Here is a tiny trained network, its code and every weight. The questions are about switching its units off for an input and a target symbol, where a switched-off unit gives its printed mean instead of its output.

import numpy as np


def w(rows, s, z=0):
    codes = np.array(rows[::2]) - 128.0
    scale = np.full(codes.shape[1], s)
    scale[-1] = z or s
    return codes * scale


def norm(h):
    return h / np.sqrt((h * h).mean(-1, keepdims=True) + 1e-5)


def f(y):
    return y / 2 * (1 + np.tanh(0.7978845608 * (y + 0.044715 * y**3)))


def softmax(a):
    e = np.exp(a - a.max(-1, keepdims=True))
    return e / e.sum(-1, keepdims=True)


def log_softmax(a):
    a = a - a.max(-1, keepdims=True)
    return a - np.log(np.exp(a).sum(-1, keepdims=True))


def net(x, mask):
    ids = ['ΔΘΠΦζμ'.index(c) for c in x.split()]
    T = len(ids)
    res = E[ids] + P[:T]
    u = 0
    for l in range(2):
        r = norm(res)
        for j in range(2):
            rows = slice(4 * j, 4 * j + 4)
            q, k, v = (r @ M[l][rows].T for M in (Q, K, V))
            z = softmax(np.where(np.tri(T) > 0, q @ k.T / 4**0.5, -1e9)) @ v
            o = O[l][rows]
            res = res + np.where(mask[u + j], z, o[:, -1]) @ o[:, :-1]
        u += 2
        y = f(norm(res) @ A[l][:, :-1].T + A[l][:, -1])
        res = res + np.where(mask[u : u + 8], y, B[l][:, -1]) @ B[l][:, :-1]
        u += 8
    return log_softmax(norm(res)[-1] @ U[:, :-1].T + U[:, -1])


Q, K, V, O, A, B = {}, {}, {}, {}, {}, {}
E = w([
[4,77,74,151,105,81,218,237,150],'Δ',
[150,208,215,70,92,33,209,150,178],'Θ',
[169,135,76,224,170,109,211,170,139],'Π',
[60,145,222,208,169,180,111,185,113],'Φ',
[61,115,142,193,90,83,75,38,178],'ζ',
[166,66,105,142,37,200,113,134,175],'μ',
],0.0037)
P = w([
[108,250,31,57,184,175,165,70,93],'0',
[133,158,168,177,134,214,161,171,244],'1',
[115,122,195,165,132,195,151,156,209],'2',
[89,91,198,174,128,158,151,130,160],'3',
[97,67,196,164,114,142,136,125,136],'4',
[103,80,205,163,88,112,127,131,100],'5',
[112,77,202,155,98,103,96,144,73],'6',
[147,84,216,157,107,63,85,149,36],'7',
[156,75,209,151,98,49,62,159,27],'8',
[181,65,215,132,103,36,29,167,4],'9',
],0.0032)
Q[0] = w([
[191,104,121,165,50,111,68,167,120],'0.h0',
[68,87,177,90,49,84,103,161,80],'0.h0',
[106,113,114,95,140,176,44,91,72],'0.h0',
[85,128,156,175,120,109,155,188,172],'0.h0',
[124,209,86,55,195,234,136,140,137],'0.h1',
[150,193,2,24,154,215,162,40,220],'0.h1',
[111,153,75,52,133,201,138,44,143],'0.h1',
[168,121,86,70,156,80,140,134,3],'0.h1',
],0.007)
K[0] = w([
[80,212,109,97,149,121,91,75,35],'0.h0',
[177,143,88,128,161,56,159,117,53],'0.h0',
[112,150,96,57,110,93,184,122,246],'0.h0',
[180,98,120,169,105,142,107,84,32],'0.h0',
[84,254,74,121,182,125,191,92,184],'0.h1',
[96,205,71,109,196,202,194,132,178],'0.h1',
[111,175,74,123,168,163,224,142,210],'0.h1',
[82,158,170,108,203,47,205,187,58],'0.h1',
],0.0059)
V[0] = w([
[198,148,135,38,91,159,146,138,174],'0.h0',
[119,178,214,102,131,127,105,169,130],'0.h0',
[5,134,132,29,58,136,89,123,101],'0.h0',
[146,222,118,125,144,205,120,53,38],'0.h0',
[171,92,72,69,83,222,175,196,119],'0.h1',
[102,117,37,141,95,61,46,11,106],'0.h1',
[65,176,43,83,133,54,254,126,203],'0.h1',
[207,84,96,54,92,104,120,106,208],'0.h1',
],0.0033)
O[0] = w([
[92,86,174,174,153,124,148,41,97,11],'0.h0',
[87,143,158,100,121,148,193,124,100,143],'0.h0',
[57,147,131,106,59,172,82,58,134,155],'0.h0',
[87,145,148,146,195,157,70,154,82,19],'0.h0',
[162,138,151,190,90,133,92,126,53,17],'0.h1',
[114,170,103,173,139,124,111,87,253,43],'0.h1',
[184,67,137,122,150,100,55,80,127,45],'0.h1',
[87,114,124,191,117,79,150,92,120,18],'0.h1',
],0.0047,0.0013)
A[0] = w([
[99,115,42,69,78,49,77,121,162,125],'0.n0',
[19,238,141,159,143,132,107,164,151,166],'0.n1',
[108,170,117,131,52,221,199,74,159,19],'0.n2',
[182,148,37,62,30,159,28,127,94,39],'0.n3',
[149,52,226,127,139,140,34,102,141,33],'0.n4',
[196,169,102,165,228,252,216,122,113,65],'0.n5',
[66,177,121,237,68,72,86,76,195,137],'0.n6',
[136,237,168,108,122,128,187,145,181,9],'0.n7',
],0.0036,0.0013)
B[0] = w([
[173,106,84,66,47,215,159,89,87,184],'0.n0',
[179,35,160,117,121,176,191,127,209,243],'0.n1',
[202,134,164,156,227,68,70,172,72,150],'0.n2',
[195,224,120,179,159,232,190,167,90,99],'0.n3',
[117,136,207,122,3,102,175,87,68,108],'0.n4',
[22,162,116,19,51,102,75,214,145,103],'0.n5',
[177,132,201,64,149,183,196,235,61,254],'0.n6',
[145,146,169,168,106,114,145,33,131,174],'0.n7',
],0.0032,0.0018)
Q[1] = w([
[174,183,115,182,192,172,46,72,123],'1.h0',
[190,172,71,136,144,66,130,128,113],'1.h0',
[108,116,123,102,163,108,133,144,195],'1.h0',
[116,230,93,132,192,117,46,55,114],'1.h0',
[134,159,146,132,152,136,197,211,200],'1.h1',
[97,118,9,156,128,154,98,108,125],'1.h1',
[161,208,162,206,182,254,172,189,184],'1.h1',
[103,157,120,131,191,118,40,88,138],'1.h1',
],0.0055)
K[1] = w([
[108,62,110,158,42,87,157,198,139],'1.h0',
[182,121,103,97,112,61,135,171,79],'1.h0',
[148,134,100,62,194,117,143,131,173],'1.h0',
[100,39,159,100,59,62,153,196,116],'1.h0',
[169,135,44,130,137,160,44,61,111],'1.h1',
[101,50,84,152,96,137,160,193,158],'1.h1',
[70,98,99,194,253,242,19,87,112],'1.h1',
[161,57,182,130,141,192,173,174,112],'1.h1',
],0.0052)
V[1] = w([
[137,126,156,194,53,182,223,192,122],'1.h0',
[142,204,95,31,120,177,64,118,180],'1.h0',
[116,78,10,61,115,78,180,171,91],'1.h0',
[88,113,59,252,150,172,11,107,103],'1.h0',
[5,14,111,68,69,159,114,163,122],'1.h1',
[71,100,124,164,171,27,119,207,113],'1.h1',
[102,111,220,132,118,112,121,84,90],'1.h1',
[153,190,142,51,116,59,229,70,92],'1.h1',
],0.0032)
O[1] = w([
[154,107,111,107,91,105,205,130,165,106],'1.h0',
[138,184,123,145,151,162,134,108,8,246],'1.h0',
[126,127,255,188,121,94,127,139,125,61],'1.h0',
[143,135,159,104,169,124,145,25,164,168],'1.h0',
[147,207,121,52,104,139,126,70,55,114],'1.h1',
[141,99,144,67,170,73,99,171,121,4],'1.h1',
[71,165,73,110,78,143,113,154,171,132],'1.h1',
[95,124,100,172,62,133,34,142,129,158],'1.h1',
],0.0045,0.0024)
A[1] = w([
[160,144,95,159,121,135,89,141,70,77],'1.n0',
[113,133,202,215,157,164,94,132,131,84],'1.n1',
[237,170,99,117,84,97,96,98,96,124],'1.n2',
[152,114,107,155,203,158,98,49,93,107],'1.n3',
[115,115,82,83,151,135,153,86,255,3],'1.n4',
[153,175,142,73,114,88,173,123,130,174],'1.n5',
[76,130,116,186,185,103,134,125,199,89],'1.n6',
[65,99,27,180,154,161,116,183,109,130],'1.n7',
],0.0056,0.004)
B[1] = w([
[124,135,254,130,155,55,110,130,105,117],'1.n0',
[163,140,112,145,152,117,124,62,133,166],'1.n1',
[123,128,178,186,200,97,107,89,118,137],'1.n2',
[134,74,152,137,88,100,181,170,158,131],'1.n3',
[132,143,170,144,139,105,98,138,59,187],'1.n4',
[124,108,69,138,175,183,138,80,97,251],'1.n5',
[109,160,121,147,109,162,105,62,123,126],'1.n6',
[164,160,138,160,154,123,108,36,126,247],'1.n7',
],0.0059,0.002)
U = w([
[127,89,152,196,56,131,213,136,88,169],'Δ',
[77,145,122,125,47,67,9,117,142,92],'Θ',
[172,73,154,118,219,35,93,184,151,14],'Π',
[83,164,109,30,104,154,152,226,66,87],'Φ',
[145,188,162,157,200,158,94,54,89,253],'ζ',
[122,112,62,82,146,160,158,75,254,91],'μ',
],0.0064,0.0041)

Each question gives the input, a string of symbols that net reads in full, and the target symbol t.
The units are the heads (4 rows each of Q, K, V and O) and the neurons (one row each of A and B). Each row of codes is followed by its name. A weight is (code - 128) times the scale printed after its matrix; where a second scale follows, it is the last column's (O, A, B and U).
mask holds one flag per unit, layer by layer, with each layer's heads first. A switched-off unit (its flag False) gives its mean, the last column of its rows in O or B, instead of its output. The means were averaged over made-up inputs and are rounded, as every weight is.
A unit's drop is (log p(t) with every unit on - log p(t) with that unit switched off) / (log p(t) with every unit on - log p(t) with every unit switched off).
The circuit of an input: a set's keep is (log p(t) with only the set's units on - log p(t) with every unit switched off) / (log p(t) with every unit on - log p(t) with every unit switched off). Starting from the 12 units with the biggest drops (on a tie, the unit counted first), units are removed one at a time, each time the one whose removal leaves the highest keep (on an exact tie, the one counted first), for as long as the keep stays at least 0.8.
circuit, biggest first: the units of the circuit, biggest drop first
k most important neurons: the k neurons with the biggest drops, biggest first
k most important neurons of layer l: the k neurons of layer l with the biggest drops, biggest first
drop of u: that unit's drop, to one decimal
input Φ Φ Θ Δ, target Φ: circuit, biggest first	1.h1; 0.h1; 0.h0
input Θ Δ ζ, target Θ: circuit, biggest first	1.h1; 0.h0; 1.n5
input ζ Φ Φ Δ Π Φ, target Φ: circuit, biggest first	0.h1
input Φ Δ Θ, target Φ: circuit, biggest first	0.h0; 1.n7
input Δ μ ζ Φ Δ ζ μ Φ Π ζ, target Δ: 2 most important neurons	0.n3; 0.n0
input ζ Δ Δ Θ Δ ζ Θ Δ, target ζ: circuit, biggest first	1.h0; 1.n7
input Π Φ Θ μ Π ζ Φ Φ, target Π: circuit, biggest first	1.h1; 0.h0
input μ ζ μ Δ Δ Θ Θ Θ ζ μ, target μ: circuit, biggest first	0.h1; 1.h0; 0.h0
input Π Π Θ Θ Δ, target Π: circuit, biggest first	0.h0; 1.h1
input ζ Θ Π Π Θ, target Π: circuit, biggest first	0.h1; 0.h0
input Π Π Θ Θ, target Π: circuit, biggest first	0.h0; 1.h1
input Θ Δ ζ Δ Π ζ Θ ζ ζ, target μ: 2 most important neurons of layer 0	0.n6; 0.n1
input ζ ζ Θ ζ Θ ζ Δ, target ζ: 3 most important neurons of layer 1	1.n7; 1.n4; 1.n3
input Θ μ Θ Θ Θ Δ Φ Θ Φ Π, target Φ: circuit, biggest first	0.h1
input Θ μ Δ ζ Π μ Δ, target Θ: 2 most important neurons of layer 1	1.n7; 1.n5
input μ ζ ζ Φ Π, target μ: circuit, biggest first	0.h1; 1.h0
input ζ ζ Π Δ Π μ, target ζ: 3 most important neurons of layer 1	1.n1; 1.n7; 1.n0
input μ Φ ζ Θ Δ Θ, target μ: 2 most important neurons	1.n5; 1.n0
input Π Φ Δ μ Π Φ Φ Θ Φ μ, target Π: 2 most important neurons	0.n0; 0.n6
input Π Δ Θ μ ζ Θ Δ ζ ζ Π, target μ: circuit, biggest first	0.h1
input Δ Δ Δ Θ Π Θ Π Θ Φ Θ, target Φ: 2 most important neurons of layer 0	0.n0; 0.n1
input Δ Δ Θ Φ Δ μ Φ ζ, target Δ: 2 most important neurons of layer 0	0.n0; 0.n3
input Θ Π Δ Φ, target Θ: 2 most important neurons of layer 0	0.n6; 0.n5
input ζ μ μ Π Δ ζ Δ ζ Δ, target μ: drop of 1.n4	-0.1
input Θ Θ μ, target Θ: drop of 0.h1	-0.1
input Θ Π ζ, target Θ: drop of 1.h1	1.0
input μ ζ Φ Δ Δ ζ Δ, target μ: drop of 1.n5	0.0
input Θ Δ ζ Θ Δ Φ Δ Δ Θ Θ, target Θ: circuit, biggest first	1.h1
